Here is a tiny trained network, its code and every weight. The questions are about switching its units off for an input and a class, where a switched-off unit gives its printed mean instead of its output.

import numpy as np


def w(rows, s, z=0):
    codes = np.array(rows[::2]) - 128.0
    scale = np.full(codes.shape[1], s)
    scale[-1] = z or s
    return codes * scale


def f(y):
    return y / 2 * (1 + np.tanh(0.7978845608 * (y + 0.044715 * y**3)))


def log_softmax(a):
    a = a - a.max(-1, keepdims=True)
    return a - np.log(np.exp(a).sum(-1, keepdims=True))


def net(x, mask):
    res = np.array(x, float).reshape(1, 3) / 4 @ E
    y = f(res @ A[0][:, :-1].T + A[0][:, -1])
    res = res + np.where(mask, y, B[0][:, -1]) @ B[0][:, :-1]
    return log_softmax(res[-1] @ U[:, :-1].T + U[:, -1])


A, B = {}, {}
E = w([
[207,205,162,221],'x0',
[67,75,107,250],'x1',
[180,101,1,114],'x2',
],0.01)
A[0] = w([
[45,121,154,92,199],'neuron 0',
[140,194,183,192,222],'neuron 1',
[225,161,104,120,221],'neuron 2',
[174,109,102,137,158],'neuron 3',
[159,163,153,179,153],'neuron 4',
[116,184,168,70,220],'neuron 5',
[112,93,135,169,154],'neuron 6',
[162,173,174,153,194],'neuron 7',
[112,110,179,123,177],'neuron 8',
[151,114,127,202,206],'neuron 9',
[179,135,125,76,154],'neuron 10',
[137,137,108,97,139],'neuron 11',
[100,99,103,181,179],'neuron 12',
[238,149,122,136,196],'neuron 13',
[154,115,90,125,173],'neuron 14',
[167,166,168,116,179],'neuron 15',
[8,96,146,131,253],'neuron 16',
[144,93,124,33,196],'neuron 17',
[198,116,66,61,239],'neuron 18',
[193,139,113,198,160],'neuron 19',
[120,120,101,212,205],'neuron 20',
[76,82,87,88,196],'neuron 21',
],0.013,0.0069)
B[0] = w([
[220,67,125,115,211],'neuron 0',
[168,140,109,190,228],'neuron 1',
[69,240,110,80,215],'neuron 2',
[83,142,123,119,156],'neuron 3',
[161,145,81,190,181],'neuron 4',
[199,151,200,119,225],'neuron 5',
[86,94,150,180,167],'neuron 6',
[183,173,109,165,199],'neuron 7',
[172,115,137,139,174],'neuron 8',
[59,132,67,229,191],'neuron 9',
[100,178,194,86,189],'neuron 10',
[128,136,153,106,154],'neuron 11',
[59,81,145,156,189],'neuron 12',
[91,254,83,108,205],'neuron 13',
[58,127,114,78,165],'neuron 14',
[157,182,145,150,191],'neuron 15',
[156,2,154,146,249],'neuron 16',
[120,131,146,45,230],'neuron 17',
[80,137,146,51,246],'neuron 18',
[97,150,60,147,187],'neuron 19',
[52,109,121,178,202],'neuron 20',
[158,71,135,59,222],'neuron 21',
],0.0092,0.013)
U = w([
[89,30,196,224,133],'0',
[255,104,233,191,218],'1',
[58,79,113,133,125],'2',
[115,204,241,47,152],'3',
[195,18,142,49,166],'4',
[196,172,171,145,1],'5',
[160,199,45,191,102],'6',
[65,165,94,109,72],'7',
],0.008,0.0034)

Each question gives the input, the list of numbers given to net, and the class t.
The units are the neurons (one row each of A and B). Each row of codes is followed by its name. A weight is (code - 128) times the scale printed after its matrix; where a second scale follows, it is the last column's (A, B and U).
mask holds one flag per neuron, in row order. A switched-off neuron (its flag False) gives its mean, the last column of its row in B, instead of its output. The means were averaged over made-up inputs and are rounded, as every weight is.
A unit's drop is (log p(t) with every unit on - log p(t) with that unit switched off) / (log p(t) with every unit on - log p(t) with every unit switched off).
The circuit of an input: a set's keep is (log p(t) with only the set's units on - log p(t) with every unit switched off) / (log p(t) with every unit on - log p(t) with every unit switched off). Starting from the 12 units with the biggest drops (on a tie, the unit counted first), units are removed one at a time, each time the one whose removal leaves the highest keep (on an exact tie, the one counted first), for as long as the keep stays at least 0.8.
circuit, biggest first: the units of the circuit, biggest drop first
most important unit: the unit with the biggest drop
top k neurons: the k neurons with the biggest drops, biggest first
drop of u: that unit's drop, to one decimal
input [-8,6,7], class 4: most important unit -> neuron 21
input [-2,7,6], class 0: circuit, biggest first -> (neuron 2; neuron 12)
input [-6,8,8], class 0: circuit, biggest first -> (neuron 16; neuron 12)
input [4,-7,-8], class 1: top 3 neurons -> (neuron 5; neuron 1; neuron 18)
input [-4,-2,2], class 4: circuit, biggest first -> (neuron 13; neuron 21)
input [7,-7,-1], class 6: circuit, biggest first -> (neuron 1; neuron 13)
input [-8,-7,3], class 3: top 2 neurons -> (neuron 10; neuron 18)
input [-3,3,-2], class 0: top 2 neurons -> (neuron 17; neuron 18)
input [7,-5,8], class 7: top 2 neurons -> (neuron 19; neuron 18)
input [-2,-1,3], class 3: top 2 neurons -> (neuron 16; neuron 0)
input [-1,1,-2], class 0: top 2 neurons -> (neuron 5; neuron 17)
input [6,-3,-1], class 6: drop of neuron 16 -> 0.0
input [4,-4,-2], class 6: drop of neuron 18 -> 0.1
input [-6,-5,3], class 3: most important unit -> neuron 10
input [1,-3,-3], class 1: drop of neuron 18 -> 0.4
